Here is a tiny trained network, its code and every weight. The questions are about switching its units off for an input and a target symbol, where a switched-off unit gives its printed mean instead of its output.

import numpy as np


def w(rows, s, z=0):
    codes = np.array(rows[::2]) - 128.0
    scale = np.full(codes.shape[1], s)
    scale[-1] = z or s
    return codes * scale


def f(y):
    return y / 2 * (1 + np.tanh(0.7978845608 * (y + 0.044715 * y**3)))


def softmax(a):
    e = np.exp(a - a.max(-1, keepdims=True))
    return e / e.sum(-1, keepdims=True)


def log_softmax(a):
    a = a - a.max(-1, keepdims=True)
    return a - np.log(np.exp(a).sum(-1, keepdims=True))


def net(x, mask):
    ids = ['αβδεζηθλμξστφψω'.index(c) for c in x.split()]
    T = len(ids)
    res = E[ids] + P[:T]
    r = res
    for j in range(3):
        rows = slice(2 * j, 2 * j + 2)
        q, k, v = (r @ M[0][rows].T for M in (Q, K, V))
        z = softmax(np.where(np.tri(T) > 0, q @ k.T / 2**0.5, -1e9)) @ v
        o = O[0][rows]
        res = res + np.where(mask[j], z, o[:, -1]) @ o[:, :-1]
    y = f(res @ A[0][:, :-1].T + A[0][:, -1])
    res = res + np.where(mask[3:15], y, B[0][:, -1]) @ B[0][:, :-1]
    return log_softmax(res[-1] @ U[:, :-1].T + U[:, -1])


Q, K, V, O, A, B = {}, {}, {}, {}, {}, {}
E = w([
[155,96,170],'α',
[151,245,76],'β',
[108,61,88],'δ',
[151,107,116],'ε',
[62,228,166],'ζ',
[187,203,107],'η',
[59,140,140],'θ',
[165,172,87],'λ',
[146,69,121],'μ',
[236,199,91],'ξ',
[124,54,166],'σ',
[140,154,112],'τ',
[221,167,137],'φ',
[125,126,167],'ψ',
[208,6,3],'ω',
],0.019)
P = w([
[19,122,175],'0',
[15,155,153],'1',
[127,80,181],'2',
[30,154,57],'3',
[103,65,199],'4',
[6,186,88],'5',
[90,169,238],'6',
[134,171,100],'7',
[231,31,132],'8',
[13,158,2],'9',
[44,108,122],'10',
],0.007)
Q[0] = w([
[102,168,76],'H0',
[246,37,255],'H0',
[153,97,71],'H1',
[90,163,165],'H1',
[119,141,66],'H2',
[29,162,41],'H2',
],0.0063)
K[0] = w([
[253,106,174],'H0',
[154,147,119],'H0',
[144,149,119],'H1',
[145,152,91],'H1',
[180,150,167],'H2',
[156,89,145],'H2',
],0.013)
V[0] = w([
[168,34,119],'H0',
[3,127,166],'H0',
[133,125,251],'H1',
[177,161,152],'H1',
[157,233,82],'H2',
[172,216,53],'H2',
],0.012)
O[0] = w([
[188,140,237,249],'H0',
[202,175,41,17],'H0',
[99,241,88,2],'H1',
[1,92,56,91],'H1',
[18,112,119,122],'H2',
[73,76,214,176],'H2',
],0.008,0.0043)
A[0] = w([
[124,174,144,131],'N0',
[149,66,153,107],'N1',
[181,6,180,153],'N2',
[166,153,122,47],'N3',
[148,97,182,137],'N4',
[130,104,87,92],'N5',
[141,164,112,19],'N6',
[124,92,111,207],'N7',
[145,167,146,99],'N8',
[132,142,92,48],'N9',
[139,102,203,253],'N10',
[139,110,157,46],'N11',
],0.016,0.0033)
B[0] = w([
[156,35,61,136],'N0',
[108,127,83,185],'N1',
[97,167,172,253],'N2',
[175,74,126,134],'N3',
[223,114,123,181],'N4',
[109,242,158,140],'N5',
[153,30,135,131],'N6',
[163,255,187,152],'N7',
[192,93,111,135],'N8',
[137,121,159,132],'N9',
[35,176,88,197],'N10',
[163,90,68,148],'N11',
],0.0054,0.03)
U = w([
[159,136,131,86],'α',
[107,116,133,100],'β',
[171,150,165,37],'δ',
[142,7,159,3],'ε',
[122,208,97,220],'ζ',
[113,125,145,39],'η',
[163,148,117,70],'θ',
[111,135,147,195],'λ',
[171,146,158,212],'μ',
[76,152,160,80],'ξ',
[177,89,130,157],'σ',
[133,138,135,114],'τ',
[102,139,143,83],'φ',
[149,178,170,239],'ψ',
[161,182,254,186],'ω',
],0.0086,0.004)

Each question gives the input, a string of symbols that net reads in full, and the target symbol t.
The units are the heads (2 rows each of Q, K, V and O) and the neurons (one row each of A and B). Each row of codes is followed by its name. A weight is (code - 128) times the scale printed after its matrix; where a second scale follows, it is the last column's (O, A, B and U).
mask holds one flag per unit, heads first, then neurons. A switched-off unit (its flag False) gives its mean, the last column of its rows in O or B, instead of its output. The means were averaged over made-up inputs and are rounded, as every weight is.
A unit's drop is (log p(t) with every unit on - log p(t) with that unit switched off) / (log p(t) with every unit on - log p(t) with every unit switched off).
The circuit of an input: a set's keep is (log p(t) with only the set's units on - log p(t) with every unit switched off) / (log p(t) with every unit on - log p(t) with every unit switched off). Starting from the 12 units with the biggest drops (on a tie, the unit counted first), units are removed one at a time, each time the one whose removal leaves the highest keep (on an exact tie, the one counted first), for as long as the keep stays at least 0.8.
units of the circuit, in order: the units of the circuit, biggest drop first
k most important neurons: the k neurons with the biggest drops, biggest first
which heads matter: for each layer, one digit per head in row order, 1 if its drop is at least 0.15 and else 0, layers parted by /
drop when u is switched off: that unit's drop, to one decimal
input φ ω δ, target ω: which heads matter	100
input ξ μ η ξ ζ ξ ζ, target ξ: which heads matter	001
input ω ω ω ω σ, target ω: 2 most important neurons	[N2 N4]
input ζ ζ μ, target ζ: which heads matter	100
input ζ ζ φ, target ζ: units of the circuit, in order	[H0]
input φ ω ζ ω ω β, target ω: which heads matter	110
input φ ζ τ, target ζ: which heads matter	110
input η ζ ω ζ ζ ζ ζ ω, target ζ: 2 most important neurons	[N5 N7]
input λ λ ξ η, target ξ: units of the circuit, in order	[H2 H0]
input ζ θ σ ζ ζ σ, target ζ: 2 most important neurons	[N5 N4]
input ω ζ ω δ, target ω: units of the circuit, in order	[H0 H1]
input ω μ ω ω, target ω: 2 most important neurons	[N2 N7]
input ω β ω μ ω θ, target ω: drop when H0 is switched off	0.7
input ψ σ μ, target σ: drop when N10 is switched off	0.2
input α ζ ζ, target ζ: drop when N9 is switched off	-0.1
input ζ μ ω ζ ω, target ζ: drop when N6 is switched off	0.0
